Here is a tiny trained network, its code and every weight. The questions are about switching its units off for an input and a target symbol, where a switched-off unit gives its printed mean instead of its output.

import numpy as np


def w(rows, s, z=0):
    codes = np.array(rows[::2]) - 128.0
    scale = np.full(codes.shape[1], s)
    scale[-1] = z or s
    return codes * scale


def f(y):
    return y / 2 * (1 + np.tanh(0.7978845608 * (y + 0.044715 * y**3)))


def softmax(a):
    e = np.exp(a - a.max(-1, keepdims=True))
    return e / e.sum(-1, keepdims=True)


def log_softmax(a):
    a = a - a.max(-1, keepdims=True)
    return a - np.log(np.exp(a).sum(-1, keepdims=True))


def net(x, mask):
    ids = ['αβγδεζθλμξπστφψ'.index(c) for c in x.split()]
    T = len(ids)
    res = E[ids] + P[:T]
    q, k, v = (res @ M[0].T for M in (Q, K, V))
    z = softmax(np.where(np.tri(T) > 0, q @ k.T / 4**0.5, -1e9)) @ v
    res = res + np.where(mask[0], z, O[0][:, -1]) @ O[0][:, :-1]
    y = f(res @ A[0][:, :-1].T + A[0][:, -1])
    res = res + np.where(mask[1:25], y, B[0][:, -1]) @ B[0][:, :-1]
    return log_softmax(res[-1] @ U[:, :-1].T + U[:, -1])


Q, K, V, O, A, B = {}, {}, {}, {}, {}, {}
E = w([
[120,161,176,145,94,125],'α',
[123,156,166,130,92,121],'β',
[118,147,165,129,94,123],'γ',
[82,135,74,3,141,173],'δ',
[227,72,118,217,99,71],'ε',
[182,55,140,195,92,82],'ζ',
[193,128,51,168,175,176],'θ',
[132,180,176,138,86,114],'λ',
[94,83,102,119,157,189],'μ',
[194,109,137,213,108,104],'ξ',
[211,23,115,165,73,43],'π',
[110,138,173,134,93,124],'σ',
[106,94,89,102,153,183],'τ',
[93,189,99,107,175,228],'φ',
[138,176,157,115,87,114],'ψ',
],0.015)
P = w([
[208,129,153,146,1,151],'0',
[213,124,185,109,43,180],'1',
[211,115,197,107,90,151],'2',
[175,119,175,121,123,88],'3',
[141,111,68,165,58,162],'4',
[110,123,52,186,90,80],'5',
[109,112,71,171,144,39],'6',
[187,74,154,101,205,172],'7',
[156,75,132,116,215,115],'8',
[139,82,94,124,213,86],'9',
[104,81,17,170,163,127],'10',
[120,66,52,140,190,117],'11',
],0.0075)
Q[0] = w([
[210,77,78,199,45,150],'h1',
[168,94,208,69,105,190],'h1',
[19,157,75,136,69,118],'h1',
[78,186,153,88,62,252],'h1',
],0.04)
K[0] = w([
[162,74,89,87,182,245],'h1',
[95,113,82,140,26,172],'h1',
[176,116,240,85,146,106],'h1',
[195,149,185,132,2,170],'h1',
],0.038)
V[0] = w([
[97,137,195,251,159,167],'h1',
[127,220,161,119,152,100],'h1',
[4,45,220,166,110,130],'h1',
[165,150,162,143,140,49],'h1',
],0.018)
O[0] = w([
[133,70,106,169,143,234,82],'h1',
[104,118,207,115,168,135,3],'h1',
[75,150,120,170,7,168,52],'h1',
[221,148,173,80,102,150,152],'h1',
],0.018,0.013)
A[0] = w([
[119,195,111,133,133,145,128],'n1',
[144,164,161,197,166,203,55],'n2',
[97,121,146,147,141,102,68],'n3',
[101,115,163,58,122,147,161],'n4',
[92,254,132,96,177,193,45],'n5',
[87,118,164,166,150,133,106],'n6',
[88,210,101,54,157,200,39],'n7',
[104,123,142,98,103,141,150],'n8',
[120,90,104,80,117,151,116],'n9',
[138,162,138,157,166,152,69],'n10',
[74,171,158,118,99,207,8],'n11',
[132,170,134,153,100,199,118],'n12',
[137,251,119,202,177,201,153],'n13',
[115,137,160,133,141,180,114],'n14',
[88,99,148,172,102,152,96],'n15',
[154,128,154,175,130,113,117],'n16',
[110,99,187,138,128,151,78],'n17',
[158,194,123,176,156,202,128],'n18',
[111,112,164,159,119,155,126],'n19',
[140,122,146,96,131,140,93],'n20',
[139,140,109,129,104,135,65],'n21',
[116,60,152,96,98,133,93],'n22',
[91,158,193,144,130,199,131],'n23',
[151,134,125,155,126,156,101],'n24',
],0.017,0.012)
B[0] = w([
[129,87,123,130,114,109,164],'n1',
[201,75,123,195,129,114,150],'n2',
[113,111,139,98,123,176,179],'n3',
[126,188,161,162,110,123,169],'n4',
[156,50,59,72,61,169,134],'n5',
[142,65,96,76,108,150,126],'n6',
[47,93,131,98,173,100,139],'n7',
[148,100,184,93,171,127,123],'n8',
[142,148,154,123,101,107,173],'n9',
[132,101,147,139,105,101,159],'n10',
[253,187,97,59,132,66,136],'n11',
[88,133,167,132,40,167,164],'n12',
[190,86,169,121,173,106,150],'n13',
[137,120,137,169,146,114,139],'n14',
[162,94,210,119,141,96,189],'n15',
[100,135,122,125,120,133,227],'n16',
[76,141,91,183,117,150,133],'n17',
[73,146,94,119,141,201,205],'n18',
[102,141,93,86,182,154,133],'n19',
[108,123,95,146,136,122,221],'n20',
[119,103,169,114,142,150,253],'n21',
[175,104,115,94,125,95,125],'n22',
[41,95,138,115,205,175,142],'n23',
[117,165,137,105,119,113,173],'n24',
],0.033,0.0057)
U = w([
[115,90,153,161,160,161,97],'α',
[78,99,146,160,139,151,164],'β',
[84,100,155,138,134,152,117],'γ',
[15,128,136,63,133,63,73],'δ',
[133,167,44,103,150,194,105],'ε',
[91,88,126,138,71,160,101],'ζ',
[164,90,104,167,235,110,74],'θ',
[74,97,127,220,156,148,123],'λ',
[94,29,181,204,96,96,110],'μ',
[158,79,114,203,115,186,102],'ξ',
[241,107,85,86,27,106,162],'π',
[142,108,175,101,145,149,26],'σ',
[43,78,14,254,67,77,253],'τ',
[95,19,93,109,112,160,50],'φ',
[136,208,170,208,143,101,166],'ψ',
],0.0038,0.0048)

Each question gives the input, a string of symbols that net reads in full, and the target symbol t.
The units are the heads (4 rows each of Q, K, V and O) and the neurons (one row each of A and B). Each row of codes is followed by its name. A weight is (code - 128) times the scale printed after its matrix; where a second scale follows, it is the last column's (O, A, B and U).
mask holds one flag per unit, heads first, then neurons. A switched-off unit (its flag False) gives its mean, the last column of its rows in O or B, instead of its output. The means were averaged over made-up inputs and are rounded, as every weight is.
A unit's drop is (log p(t) with every unit on - log p(t) with that unit switched off) / (log p(t) with every unit on - log p(t) with every unit switched off).
The circuit of an input: a set's keep is (log p(t) with only the set's units on - log p(t) with every unit switched off) / (log p(t) with every unit on - log p(t) with every unit switched off). Starting from the 12 units with the biggest drops (on a tie, the unit counted first), units are removed one at a time, each time the one whose removal leaves the highest keep (on an exact tie, the one counted first), for as long as the keep stays at least 0.8.
units of the circuit, in order: the units of the circuit, biggest drop first
k most important neurons: the k neurons with the biggest drops, biggest first
drop when u is switched off: that unit's drop, to one decimal
input π θ ψ β β ε ε ε ψ λ μ, target ε: units of the circuit, in order -> [h1, n18]
input ψ ε ε ψ ε μ π, target μ: units of the circuit, in order -> [n15, h1]
input π α ψ σ θ π φ λ, target θ: units of the circuit, in order -> [h1]
input ε ψ μ λ ζ π ψ λ, target ζ: units of the circuit, in order -> [h1, n12]
input ψ α π ε π ψ π ε, target ε: units of the circuit, in order -> [h1, n18]
input μ π β ξ π ψ π π ε, target μ: units of the circuit, in order -> [n15, h1]
input ψ θ τ σ π ξ ψ μ ψ α, target ψ: units of the circuit, in order -> [n4, h1]
input λ ψ ψ, target λ: 2 most important neurons -> [n23, n17]
input δ ζ τ σ π ψ ξ τ ψ ψ, target ξ: units of the circuit, in order -> [h1, n2]
input θ ψ μ ζ γ, target ψ: units of the circuit, in order -> [h1, n4]
input θ α ψ ψ ψ, target α: 3 most important neurons -> [n12, n23, n2]
input π τ θ σ σ τ λ, target σ: 2 most important neurons -> [n11, n12]
input π θ β μ ε π π ζ π φ, target φ: 3 most important neurons -> [n7, n5, n1]
input π τ τ μ ψ ε ε π, target μ: units of the circuit, in order -> [h1, n15]
input θ θ σ π π ψ π σ, target π: units of the circuit, in order -> [h1]
input ε π μ π π φ π, target φ: units of the circuit, in order -> [h1, n6]
input ε π ψ ψ ξ, target ξ: 4 most important neurons -> [n2, n18, n13, n12]
input λ ψ μ σ φ ψ σ δ δ, target δ: 2 most important neurons -> [n7, n4]
input β ε λ ψ π λ, target λ: 2 most important neurons -> [n23, n17]
input ψ π δ β ε σ, target δ: units of the circuit, in order -> [h1]
input ψ α σ ψ ψ ψ ψ α ψ π, target π: drop when h1 is switched off -> 0.7
input π β τ ψ ε ψ σ ψ ε ψ ε π, target τ: drop when n21 is switched off -> 0.1
input ε τ ψ ψ τ α ψ ψ π ψ μ, target ψ: drop when n4 is switched off -> 0.4
input θ π π ε σ τ α π π π π π, target τ: drop when n19 is switched off -> 0.0
